Below is a small trained network, with its code and all its weights. Each question gives an input and a target symbol and asks what happens when units are switched off, that is, made to give their printed mean instead of their output.

import numpy as np


def w(rows, s, z=0):
    codes = np.array(rows[::2]) - 128.0
    scale = np.full(codes.shape[1], s)
    scale[-1] = z or s
    return codes * scale


def norm(h):
    return h / np.sqrt((h * h).mean(-1, keepdims=True) + 1e-5)


def f(y):
    return y / 2 * (1 + np.tanh(0.7978845608 * (y + 0.044715 * y**3)))


def softmax(a):
    e = np.exp(a - a.max(-1, keepdims=True))
    return e / e.sum(-1, keepdims=True)


def log_softmax(a):
    a = a - a.max(-1, keepdims=True)
    return a - np.log(np.exp(a).sum(-1, keepdims=True))


def net(x, mask):
    ids = ['αηθξπτφψω'.index(c) for c in x.split()]
    T = len(ids)
    res = E[ids] + P[:T]
    u = 0
    for l in range(3):
        q, k, v = (norm(res) @ M[l].T for M in (Q, K, V))
        z = softmax(np.where(np.tri(T) > 0, q @ k.T / 4**0.5, -1e9)) @ v
        res = res + np.where(mask[u], z, O[l][:, -1]) @ O[l][:, :-1]
        u += 1
        y = f(norm(res) @ A[l][:, :-1].T + A[l][:, -1])
        res = res + np.where(mask[u : u + 8], y, B[l][:, -1]) @ B[l][:, :-1]
        u += 8
    return log_softmax(norm(res)[-1] @ U[:, :-1].T + U[:, -1])


Q, K, V, O, A, B = {}, {}, {}, {}, {}, {}
E = w([
[153,200,151,155,217,75],'α',
[158,200,148,158,215,80],'η',
[152,212,146,154,220,78],'θ',
[198,162,190,173,210,87],'ξ',
[111,153,243,116,177,244],'π',
[70,107,221,119,109,20],'τ',
[219,210,179,101,25,98],'φ',
[253,165,160,154,96,51],'ψ',
[28,254,112,55,115,83],'ω',
],0.00094)
P = w([
[87,155,127,247,75,136],'0',
[114,168,153,234,119,120],'1',
[114,188,162,209,130,115],'2',
[124,190,171,187,131,107],'3',
[129,192,179,168,146,106],'4',
[134,188,180,149,146,98],'5',
[142,179,180,137,147,93],'6',
[138,177,175,118,155,95],'7',
[142,169,174,104,154,91],'8',
[149,158,175,94,157,92],'9',
[155,149,172,80,162,91],'10',
[168,139,167,64,169,98],'11',
[169,127,161,45,172,93],'12',
[160,123,148,30,173,101],'13',
],0.0014)
Q[0] = w([
[147,65,17,218,27,155],'0.h0',
[184,203,254,47,230,56],'0.h0',
[147,26,14,220,53,224],'0.h0',
[215,238,245,43,241,25],'0.h0',
],0.0053)
K[0] = w([
[59,158,138,241,99,166],'0.h0',
[160,118,125,8,148,100],'0.h0',
[66,141,118,249,79,117],'0.h0',
[149,101,150,2,156,126],'0.h0',
],0.0052)
V[0] = w([
[197,194,128,146,233,132],'0.h0',
[54,204,81,191,183,72],'0.h0',
[4,144,106,138,90,120],'0.h0',
[90,167,154,66,135,224],'0.h0',
],0.0023)
O[0] = w([
[113,74,41,174,110,162,253],'0.h0',
[157,47,59,48,166,131,228],'0.h0',
[172,117,184,25,165,154,100],'0.h0',
[154,115,201,183,129,254,118],'0.h0',
],0.0026,0.0022)
A[0] = w([
[140,59,120,142,120,149,7],'0.n0',
[109,180,130,134,98,146,38],'0.n1',
[165,81,156,108,151,105,77],'0.n2',
[45,138,172,126,132,111,114],'0.n3',
[42,185,94,106,132,131,199],'0.n4',
[220,95,142,127,152,109,58],'0.n5',
[223,26,126,109,103,141,234],'0.n6',
[107,47,201,155,145,255,111],'0.n7',
],0.0027,0.0011)
B[0] = w([
[125,90,117,117,186,140,2],'0.n0',
[149,106,150,138,180,121,28],'0.n1',
[138,141,127,122,106,207,139],'0.n2',
[146,157,123,163,115,170,133],'0.n3',
[199,152,193,147,82,113,219],'0.n4',
[115,169,155,54,130,194,155],'0.n5',
[81,180,33,74,157,253,169],'0.n6',
[56,170,71,138,120,86,118],'0.n7',
],0.0022,0.00066)
Q[1] = w([
[150,103,63,217,168,217],'1.h0',
[82,36,171,34,36,85],'1.h0',
[161,250,192,79,99,8],'1.h0',
[39,2,117,97,117,247],'1.h0',
],0.003)
K[1] = w([
[192,88,129,87,92,26],'1.h0',
[88,47,19,144,171,214],'1.h0',
[74,247,186,191,104,206],'1.h0',
[146,2,71,73,167,105],'1.h0',
],0.0037)
V[1] = w([
[33,163,174,145,225,67],'1.h0',
[143,250,91,103,118,174],'1.h0',
[146,78,187,93,133,152],'1.h0',
[222,32,126,86,76,124],'1.h0',
],0.0013)
O[1] = w([
[93,109,86,118,5,222,255],'1.h0',
[107,225,58,209,176,172,186],'1.h0',
[130,117,132,127,96,19,52],'1.h0',
[195,112,170,115,154,11,28],'1.h0',
],0.0013,0.00069)
A[1] = w([
[209,132,102,128,180,87,86],'1.n0',
[146,48,155,93,178,248,171],'1.n1',
[177,168,134,153,162,142,117],'1.n2',
[104,174,179,210,84,253,87],'1.n3',
[219,159,169,42,70,124,36],'1.n4',
[166,110,141,153,145,140,186],'1.n5',
[90,85,106,107,146,119,5],'1.n6',
[76,120,164,200,186,107,78],'1.n7',
],0.0024,0.0011)
B[1] = w([
[105,144,215,106,118,66,253],'1.n0',
[178,251,129,146,141,203,84],'1.n1',
[111,131,207,126,104,109,198],'1.n2',
[113,27,153,81,114,47,171],'1.n3',
[150,163,30,184,175,118,159],'1.n4',
[134,163,192,139,149,117,176],'1.n5',
[124,81,86,180,138,109,13],'1.n6',
[204,213,93,176,77,130,114],'1.n7',
],0.0016,0.00059)
Q[2] = w([
[23,48,55,70,136,206],'2.h0',
[31,173,127,133,93,107],'2.h0',
[220,103,149,100,164,155],'2.h0',
[164,254,221,169,123,51],'2.h0',
],0.0048)
K[2] = w([
[203,127,120,76,253,53],'2.h0',
[237,203,121,88,31,55],'2.h0',
[16,68,152,110,215,231],'2.h0',
[115,178,127,125,8,192],'2.h0',
],0.0042)
V[2] = w([
[254,103,134,138,99,120],'2.h0',
[47,157,156,161,184,79],'2.h0',
[17,199,113,164,145,100],'2.h0',
[125,131,65,103,41,129],'2.h0',
],0.0021)
O[2] = w([
[251,144,86,100,195,98,90],'2.h0',
[45,63,116,79,96,177,244],'2.h0',
[15,122,111,104,73,197,254],'2.h0',
[166,242,146,155,124,177,101],'2.h0',
],0.0021,0.00093)
A[2] = w([
[182,192,213,159,123,112,123],'2.n0',
[115,150,183,119,147,171,132],'2.n1',
[98,81,106,254,93,75,103],'2.n2',
[135,92,144,81,174,120,133],'2.n3',
[230,128,101,143,119,125,92],'2.n4',
[173,7,99,186,158,138,115],'2.n5',
[88,134,140,183,88,187,29],'2.n6',
[192,90,126,145,150,85,6],'2.n7',
],0.0037,0.0023)
B[2] = w([
[130,99,183,160,216,222,97],'2.n0',
[120,211,152,109,39,131,182],'2.n1',
[163,185,87,197,36,198,183],'2.n2',
[34,100,170,183,58,140,161],'2.n3',
[82,136,98,145,54,120,34],'2.n4',
[178,65,249,115,177,190,45],'2.n5',
[180,31,137,68,149,13,140],'2.n6',
[139,86,120,70,112,26,1],'2.n7',
],0.002,0.00074)
U = w([
[149,60,81,129,185,98,40],'α',
[146,64,65,127,181,116,48],'η',
[141,60,57,123,196,110,74],'θ',
[201,99,220,199,171,185,173],'ξ',
[60,170,96,133,75,253,252],'π',
[37,53,240,131,46,47,132],'τ',
[200,216,166,223,96,80,47],'φ',
[184,119,45,215,68,36,125],'ψ',
[115,220,170,2,187,71,176],'ω',
],0.0049,0.0013)

Each question gives the input, a string of symbols that net reads in full, and the target symbol t.
The units are the heads (4 rows each of Q, K, V and O) and the neurons (one row each of A and B). Each row of codes is followed by its name. A weight is (code - 128) times the scale printed after its matrix; where a second scale follows, it is the last column's (O, A, B and U).
mask holds one flag per unit, layer by layer, with each layer's heads first. A switched-off unit (its flag False) gives its mean, the last column of its rows in O or B, instead of its output. The means were averaged over made-up inputs and are rounded, as every weight is.
A unit's drop is (log p(t) with every unit on - log p(t) with that unit switched off) / (log p(t) with every unit on - log p(t) with every unit switched off).
The circuit of an input: a set's keep is (log p(t) with only the set's units on - log p(t) with every unit switched off) / (log p(t) with every unit on - log p(t) with every unit switched off). Starting from the 12 units with the biggest drops (on a tie, the unit counted first), units are removed one at a time, each time the one whose removal leaves the highest keep (on an exact tie, the one counted first), for as long as the keep stays at least 0.8.
circuit, biggest first: the units of the circuit, biggest drop first
most important unit: the unit with the biggest drop
top k neurons: the k neurons with the biggest drops, biggest first
top k neurons in layer l: the k neurons of layer l with the biggest drops, biggest first
drop of u: that unit's drop, to one decimal
input τ ω τ ψ, target ω: circuit, biggest first -> (0.h0, 0.n5)
input θ ω ω ω, target ω: circuit, biggest first -> (0.h0)
input ω π τ θ π τ τ π α, target τ: top 2 neurons -> (0.n7, 2.n6)
input ω θ α ψ θ θ ξ π π ξ, target τ: top 2 neurons in layer 1 -> (1.n4, 1.n3)
input ψ α τ π τ π ξ, target τ: top 2 neurons in layer 0 -> (0.n7, 0.n5)
input α α θ ξ τ π π ω, target τ: circuit, biggest first -> (0.n6, 2.h0, 0.n4)
input π τ τ π π η, target τ: circuit, biggest first -> (2.h0, 0.n7, 2.n6)
input τ α ξ θ φ ψ τ, target φ: circuit, biggest first -> (1.n3, 2.h0)
input α ω τ ψ, target ω: circuit, biggest first -> (0.h0, 0.n5, 2.n2)
input θ φ τ τ ψ τ θ φ τ π τ π, target τ: top 2 neurons -> (1.n3, 0.n7)
input ψ π η ω π ω ξ ω ω ξ π π ψ, target τ: circuit, biggest first -> (0.n7, 2.h0)
input τ τ ω η η α θ τ θ π π π, target τ: circuit, biggest first -> (0.h0, 1.n3, 2.n6)
input τ τ π ψ ω π, target ω: top 2 neurons -> (0.n7, 2.n2)
input α ψ τ ω η, target ω: most important unit -> 0.h0
input π φ τ π η θ ψ α α τ φ θ, target π: top 3 neurons -> (0.n7, 2.n2, 2.n0)
input φ θ φ φ π θ τ π, target ω: top 4 neurons in layer 1 -> (1.n7, 1.n3, 1.n4, 1.n1)
input φ ξ π ψ φ ξ θ ω ψ, target π: top 2 neurons in layer 2 -> (2.n6, 2.n7)
input η π α ξ ω θ θ ω ψ, target π: top 2 neurons in layer 0 -> (0.n6, 0.n5)
input α θ π φ ψ α τ, target ψ: top 2 neurons in layer 1 -> (1.n1, 1.n3)
input ψ ψ π ω τ τ τ τ φ ψ θ ξ α, target ψ: top neuron in layer 2 -> (2.n2)
input η π ω τ τ ω θ ψ ξ τ φ ω τ ξ, target π: top 3 neurons in layer 0 -> (0.n5, 0.n6, 0.n4)
input τ ψ α τ ψ ω α φ ψ τ φ, target φ: top 2 neurons in layer 1 -> (1.n4, 1.n1)
input ω θ τ φ ξ ξ ψ τ τ ω ξ φ, target φ: top 4 neurons -> (0.n7, 2.n4, 2.n0, 1.n4)
input η π ψ η τ θ τ ξ ω ω θ, target π: drop of 2.n5 -> 0.0
input τ α η ω φ η ψ τ π π ω η, target π: drop of 2.n1 -> 0.1
input τ ω τ τ, target ω: drop of 0.h0 -> 1.6
